Below are the code and all the weights of a small trained network. Each question names an input and a target symbol and asks about switching units off, where a switched-off unit gives its printed mean instead of its output.

import numpy as np


def w(rows, s, z=0):
    codes = np.array(rows[::2]) - 128.0
    scale = np.full(codes.shape[1], s)
    scale[-1] = z or s
    return codes * scale


def f(y):
    return y / 2 * (1 + np.tanh(0.7978845608 * (y + 0.044715 * y**3)))


def softmax(a):
    e = np.exp(a - a.max(-1, keepdims=True))
    return e / e.sum(-1, keepdims=True)


def log_softmax(a):
    a = a - a.max(-1, keepdims=True)
    return a - np.log(np.exp(a).sum(-1, keepdims=True))


def net(x, mask):
    ids = ['δεζθλξσφψω'.index(c) for c in x.split()]
    T = len(ids)
    res = E[ids] + P[:T]
    q, k, v = (res @ M[0].T for M in (Q, K, V))
    z = softmax(np.where(np.tri(T) > 0, q @ k.T / 2**0.5, -1e9)) @ v
    res = res + np.where(mask[0], z, O[0][:, -1]) @ O[0][:, :-1]
    y = f(res @ A[0][:, :-1].T + A[0][:, -1])
    res = res + np.where(mask[1:25], y, B[0][:, -1]) @ B[0][:, :-1]
    return log_softmax(res[-1] @ U[:, :-1].T + U[:, -1])


Q, K, V, O, A, B = {}, {}, {}, {}, {}, {}
E = w([
[50,113,155,95],'δ',
[116,84,209,113],'ε',
[159,147,233,150],'ζ',
[178,78,148,138],'θ',
[75,64,236,83],'λ',
[200,14,154,106],'ξ',
[176,19,254,78],'σ',
[169,192,154,172],'φ',
[60,20,43,211],'ψ',
[132,197,226,144],'ω',
],0.013)
P = w([
[94,213,129,254],'0',
[122,65,177,93],'1',
[124,67,185,92],'2',
[126,72,190,95],'3',
[124,68,186,92],'4',
[124,67,192,95],'5',
[124,72,193,91],'6',
[127,63,194,95],'7',
[127,71,196,93],'8',
[131,78,194,94],'9',
[133,73,195,100],'10',
[132,78,191,102],'11',
],0.0085)
Q[0] = w([
[115,72,253,143],'head 1',
[99,66,241,113],'head 1',
],0.013)
K[0] = w([
[89,117,109,253],'head 1',
[108,115,138,218],'head 1',
],0.016)
V[0] = w([
[252,67,129,167],'head 1',
[163,202,29,204],'head 1',
],0.013)
O[0] = w([
[247,169,94,77,186],'head 1',
[247,107,126,210,6],'head 1',
],0.015,0.0018)
A[0] = w([
[47,159,157,109,216],'neuron 1',
[106,186,150,137,110],'neuron 2',
[202,137,112,53,203],'neuron 3',
[61,231,99,99,80],'neuron 4',
[133,156,224,115,106],'neuron 5',
[131,98,165,152,188],'neuron 6',
[92,53,67,160,115],'neuron 7',
[170,131,8,52,19],'neuron 8',
[184,134,104,111,244],'neuron 9',
[133,248,122,171,224],'neuron 10',
[51,114,141,139,148],'neuron 11',
[85,139,92,176,152],'neuron 12',
[86,150,154,95,191],'neuron 13',
[161,105,181,156,150],'neuron 14',
[141,187,124,54,152],'neuron 15',
[111,129,65,112,252],'neuron 16',
[108,97,205,161,181],'neuron 17',
[177,170,119,191,225],'neuron 18',
[88,114,54,122,83],'neuron 19',
[105,122,163,154,203],'neuron 20',
[135,95,181,102,94],'neuron 21',
[182,184,150,107,183],'neuron 22',
[149,62,150,157,150],'neuron 23',
[120,105,180,123,125],'neuron 24',
],0.012,0.0044)
B[0] = w([
[162,101,199,113,254],'neuron 1',
[69,137,79,78,138],'neuron 2',
[49,91,36,142,212],'neuron 3',
[118,64,57,88,175],'neuron 4',
[98,163,61,130,209],'neuron 5',
[158,168,140,84,196],'neuron 6',
[63,191,92,220,158],'neuron 7',
[100,210,173,197,145],'neuron 8',
[114,37,94,198,179],'neuron 9',
[104,179,9,17,139],'neuron 10',
[206,58,173,199,216],'neuron 11',
[175,167,37,73,140],'neuron 12',
[120,112,175,161,221],'neuron 13',
[104,206,88,115,208],'neuron 14',
[51,203,197,218,181],'neuron 15',
[102,84,133,164,143],'neuron 16',
[186,186,115,123,237],'neuron 17',
[79,48,199,61,184],'neuron 18',
[119,237,3,216,138],'neuron 19',
[182,158,174,153,180],'neuron 20',
[182,158,13,130,209],'neuron 21',
[111,92,103,198,173],'neuron 22',
[108,166,108,92,211],'neuron 23',
[110,189,104,101,199],'neuron 24',
],0.0059,0.014)
U = w([
[154,246,94,153,71],'δ',
[203,46,88,135,164],'ε',
[59,124,97,113,199],'ζ',
[189,145,156,82,179],'θ',
[175,166,19,53,156],'λ',
[142,23,171,142,138],'ξ',
[143,1,27,75,53],'σ',
[185,120,106,150,125],'φ',
[143,211,150,215,7],'ψ',
[102,132,48,220,86],'ω',
],0.0081,0.002)

Each question gives the input, a string of symbols that net reads in full, and the target symbol t.
The units are the heads (2 rows each of Q, K, V and O) and the neurons (one row each of A and B). Each row of codes is followed by its name. A weight is (code - 128) times the scale printed after its matrix; where a second scale follows, it is the last column's (O, A, B and U).
mask holds one flag per unit, heads first, then neurons. A switched-off unit (its flag False) gives its mean, the last column of its rows in O or B, instead of its output. The means were averaged over made-up inputs and are rounded, as every weight is.
A unit's drop is (log p(t) with every unit on - log p(t) with that unit switched off) / (log p(t) with every unit on - log p(t) with every unit switched off).
The circuit of an input: a set's keep is (log p(t) with only the set's units on - log p(t) with every unit switched off) / (log p(t) with every unit on - log p(t) with every unit switched off). Starting from the 12 units with the biggest drops (on a tie, the unit counted first), units are removed one at a time, each time the one whose removal leaves the highest keep (on an exact tie, the one counted first), for as long as the keep stays at least 0.8.
units of the circuit, in order: the units of the circuit, biggest drop first
unit that matters most: the unit with the biggest drop
top k neurons: the k neurons with the biggest drops, biggest first
drop when u is switched off: that unit's drop, to one decimal
input ψ ω φ σ, target λ: units of the circuit, in order => neuron 11; neuron 1; neuron 21
input σ ξ λ σ θ λ δ λ λ δ θ φ, target ζ: units of the circuit, in order => head 1; neuron 15; neuron 4
input λ ω φ σ ω δ σ ξ φ, target ξ: units of the circuit, in order => head 1; neuron 11; neuron 1; neuron 14
input λ λ λ σ σ σ λ λ θ, target ξ: units of the circuit, in order => head 1; neuron 11; neuron 1
input σ δ ω δ θ δ, target ζ: units of the circuit, in order => head 1; neuron 15
input σ σ σ ε θ σ φ λ, target ζ: units of the circuit, in order => head 1; neuron 15
input λ ζ ε ξ, target ξ: units of the circuit, in order => head 1; neuron 11
input φ ε σ σ ξ λ ξ ζ, target ε: top 3 neurons => neuron 18; neuron 9; neuron 15
input σ σ σ φ λ σ λ λ σ, target ζ: units of the circuit, in order => head 1; neuron 15; neuron 3
input σ ω σ σ θ λ φ, target ζ: units of the circuit, in order => head 1; neuron 15; neuron 4; neuron 17
input δ φ σ, target ψ: top 2 neurons => neuron 7; neuron 11
input λ ξ θ ψ λ σ ζ λ λ, target θ: units of the circuit, in order => neuron 9; neuron 3; neuron 22
input σ φ ψ δ σ φ σ ζ θ φ δ δ, target ξ: unit that matters most => neuron 14
input σ ω φ ψ θ σ λ σ σ λ σ, target λ: top 2 neurons => neuron 21; neuron 11
input θ σ λ, target σ: top 2 neurons => neuron 3; neuron 9
input θ σ θ σ σ, target σ: top 2 neurons => neuron 3; neuron 9
input λ θ δ, target ξ: top 3 neurons => neuron 11; neuron 1; neuron 13
input δ δ λ σ σ ζ δ σ ξ ε, target ψ: top neuron => neuron 7
input δ λ λ λ δ, target ψ: drop when neuron 17 is switched off => 0.1
input θ θ δ θ, target σ: drop when neuron 1 is switched off => 0.1
input ω σ ζ φ φ ξ σ, target δ: drop when neuron 5 is switched off => 0.0
input ζ δ λ, target λ: top neuron => neuron 15
